Below are the code and all the weights of a small trained network. Each question names an input and a target symbol and asks about switching units off, where a switched-off unit gives its printed mean instead of its output.

import numpy as np


def w(rows, s, z=0):
    codes = np.array(rows[::2]) - 128.0
    scale = np.full(codes.shape[1], s)
    scale[-1] = z or s
    return codes * scale


def f(y):
    return np.maximum(y, 0)


def softmax(a):
    e = np.exp(a - a.max(-1, keepdims=True))
    return e / e.sum(-1, keepdims=True)


def log_softmax(a):
    a = a - a.max(-1, keepdims=True)
    return a - np.log(np.exp(a).sum(-1, keepdims=True))


def net(x, mask):
    ids = ['Σβγηλμ'.index(c) for c in x.split()]
    T = len(ids)
    res = E[ids] + P[:T]
    u = 0
    for l in range(3):
        q, k, v = (res @ M[l].T for M in (Q, K, V))
        z = softmax(np.where(np.tri(T) > 0, q @ k.T / 3**0.5, -1e9)) @ v
        res = res + np.where(mask[u], z, O[l][:, -1]) @ O[l][:, :-1]
        u += 1
        y = f(res @ A[l][:, :-1].T + A[l][:, -1])
        res = res + np.where(mask[u : u + 4], y, B[l][:, -1]) @ B[l][:, :-1]
        u += 4
    return log_softmax(res[-1] @ U[:, :-1].T + U[:, -1])


Q, K, V, O, A, B = {}, {}, {}, {}, {}, {}
E = w([
[208,72,98,193],'Σ',
[176,93,94,128],'β',
[56,114,158,139],'γ',
[143,9,60,4],'η',
[73,80,127,196],'λ',
[208,197,160,22],'μ',
],0.016)
P = w([
[26,190,105,102],'0',
[74,146,148,107],'1',
[111,115,185,118],'2',
[153,101,221,120],'3',
[186,78,254,125],'4',
[251,97,195,136],'5',
],0.008)
Q[0] = w([
[161,8,225,153],'L0H0',
[35,53,183,47],'L0H0',
[180,229,142,4],'L0H0',
],0.015)
K[0] = w([
[166,57,204,136],'L0H0',
[122,17,141,96],'L0H0',
[253,139,103,87],'L0H0',
],0.015)
V[0] = w([
[145,190,85,147],'L0H0',
[136,227,3,130],'L0H0',
[146,115,238,167],'L0H0',
],0.0065)
O[0] = w([
[60,65,131,131,64],'L0H0',
[83,4,26,148,2],'L0H0',
[65,168,254,100,189],'L0H0',
],0.0039,0.0035)
A[0] = w([
[105,100,144,254,221],'L0N0',
[33,121,199,218,10],'L0N1',
[143,175,158,20,255],'L0N2',
[93,182,181,22,33],'L0N3',
],0.0089,0.0016)
B[0] = w([
[143,228,116,60,160],'L0N0',
[135,96,243,156,174],'L0N1',
[141,106,146,60,250],'L0N2',
[124,135,2,60,225],'L0N3',
],0.0099,0.011)
Q[1] = w([
[130,86,154,137],'L1H0',
[48,105,60,184],'L1H0',
[195,253,117,68],'L1H0',
],0.012)
K[1] = w([
[122,142,165,62],'L1H0',
[2,166,10,218],'L1H0',
[224,72,139,187],'L1H0',
],0.0086)
V[1] = w([
[127,153,119,161],'L1H0',
[85,250,189,179],'L1H0',
[102,138,24,94],'L1H0',
],0.012)
O[1] = w([
[195,135,123,138,64],'L1H0',
[254,186,162,78,5],'L1H0',
[197,15,139,100,202],'L1H0',
],0.01,0.017)
A[1] = w([
[107,189,137,144,233],'L1N0',
[245,92,133,37,171],'L1N1',
[212,167,177,143,32],'L1N2',
[182,121,170,170,4],'L1N3',
],0.012,0.0012)
B[1] = w([
[158,230,105,180,172],'L1N0',
[37,217,13,190,251],'L1N1',
[2,43,74,171,178],'L1N2',
[186,69,177,110,140],'L1N3',
],0.0086,0.013)
Q[2] = w([
[19,121,136,195],'L2H0',
[136,108,145,159],'L2H0',
[124,253,95,152],'L2H0',
],0.0052)
K[2] = w([
[41,154,227,52],'L2H0',
[159,146,136,61],'L2H0',
[189,100,131,253],'L2H0',
],0.0053)
V[2] = w([
[124,99,186,245],'L2H0',
[88,133,137,95],'L2H0',
[196,79,93,233],'L2H0',
],0.012)
O[2] = w([
[100,17,2,128,4],'L2H0',
[52,205,214,27,228],'L2H0',
[213,41,42,65,16],'L2H0',
],0.0078,0.016)
A[2] = w([
[114,107,222,143,6],'L2N0',
[180,247,88,40,10],'L2N1',
[238,227,89,85,95],'L2N2',
[223,156,123,235,227],'L2N3',
],0.012,0.002)
B[2] = w([
[181,68,121,123,254],'L2N0',
[212,134,23,146,193],'L2N1',
[69,212,210,250,137],'L2N2',
[236,115,191,223,131],'L2N3',
],0.013,0.028)
U = w([
[138,141,107,170,56],'Σ',
[152,105,90,125,183],'β',
[140,255,160,89,243],'γ',
[58,106,109,150,3],'η',
[35,174,149,165,147],'λ',
[113,137,162,87,123],'μ',
],0.0087,0.0039)

Each question gives the input, a string of symbols that net reads in full, and the target symbol t.
The units are the heads (3 rows each of Q, K, V and O) and the neurons (one row each of A and B). Each row of codes is followed by its name. A weight is (code - 128) times the scale printed after its matrix; where a second scale follows, it is the last column's (O, A, B and U).
mask holds one flag per unit, layer by layer, with each layer's heads first. A switched-off unit (its flag False) gives its mean, the last column of its rows in O or B, instead of its output. The means were averaged over made-up inputs and are rounded, as every weight is.
A unit's drop is (log p(t) with every unit on - log p(t) with that unit switched off) / (log p(t) with every unit on - log p(t) with every unit switched off).
The circuit of an input: a set's keep is (log p(t) with only the set's units on - log p(t) with every unit switched off) / (log p(t) with every unit on - log p(t) with every unit switched off). Starting from the 12 units with the biggest drops (on a tie, the unit counted first), units are removed one at a time, each time the one whose removal leaves the highest keep (on an exact tie, the one counted first), for as long as the keep stays at least 0.8.
units of the circuit, in order: the units of the circuit, biggest drop first
unit that matters most: the unit with the biggest drop
top k neurons: the k neurons with the biggest drops, biggest first
k most important neurons of layer l: the k neurons of layer l with the biggest drops, biggest first
input η μ γ λ η β, target λ: units of the circuit, in order	L1H0
input γ Σ β, target γ: top 2 neurons	L2N0, L0N3
input λ η γ γ β μ, target β: units of the circuit, in order	L2H0, L0N3
input γ γ μ, target λ: top 3 neurons	L1N1, L0N2, L0N1
input λ γ η γ, target η: units of the circuit, in order	L2H0, L1H0
input β η β, target η: units of the circuit, in order	L1H0, L0H0
input β μ λ β, target μ: 2 most important neurons of layer 2	L2N0, L2N2
input γ η μ μ Σ, target γ: top 3 neurons	L0N0, L0N1, L1N2
input γ η β η β, target η: 2 most important neurons of layer 1	L1N1, L1N0
input η μ γ μ Σ, target γ: top 3 neurons	L0N0, L1N1, L0N1
input β μ λ, target μ: top 2 neurons	L0N2, L2N0
input μ μ λ Σ, target η: 2 most important neurons of layer 0	L0N0, L0N3
input μ μ γ μ γ μ, target λ: top 2 neurons	L1N1, L0N1
input γ γ μ μ β, target μ: unit that matters most	L2N0
input μ μ Σ μ, target Σ: top 4 neurons	L2N1, L0N3, L2N2, L0N1
input γ λ Σ Σ λ β, target λ: 2 most important neurons of layer 0	L0N3, L0N0
input λ β λ μ, target η: top 4 neurons	L0N2, L0N0, L1N1, L0N1
input γ Σ Σ Σ η γ, target η: 2 most important neurons of layer 0	L0N2, L0N1
input μ η μ, target μ: 2 most important neurons of layer 0	L0N3, L0N2
input μ η γ, target μ: top 2 neurons	L0N2, L1N1
input γ Σ μ μ μ λ, target μ: top 3 neurons	L2N0, L0N3, L1N1
input λ μ η η, target μ: top 2 neurons	L1N1, L2N0
input γ μ γ Σ, target λ: top 3 neurons	L0N0, L1N2, L0N2
input μ γ μ μ γ η, target μ: top 2 neurons	L0N3, L0N2
input μ μ γ Σ, target λ: top neuron	L0N0
input η μ μ η μ, target μ: 2 most important neurons of layer 1	L1N1, L1N0
input μ μ γ Σ μ, target Σ: 2 most important neurons of layer 0	L0N3, L0N2
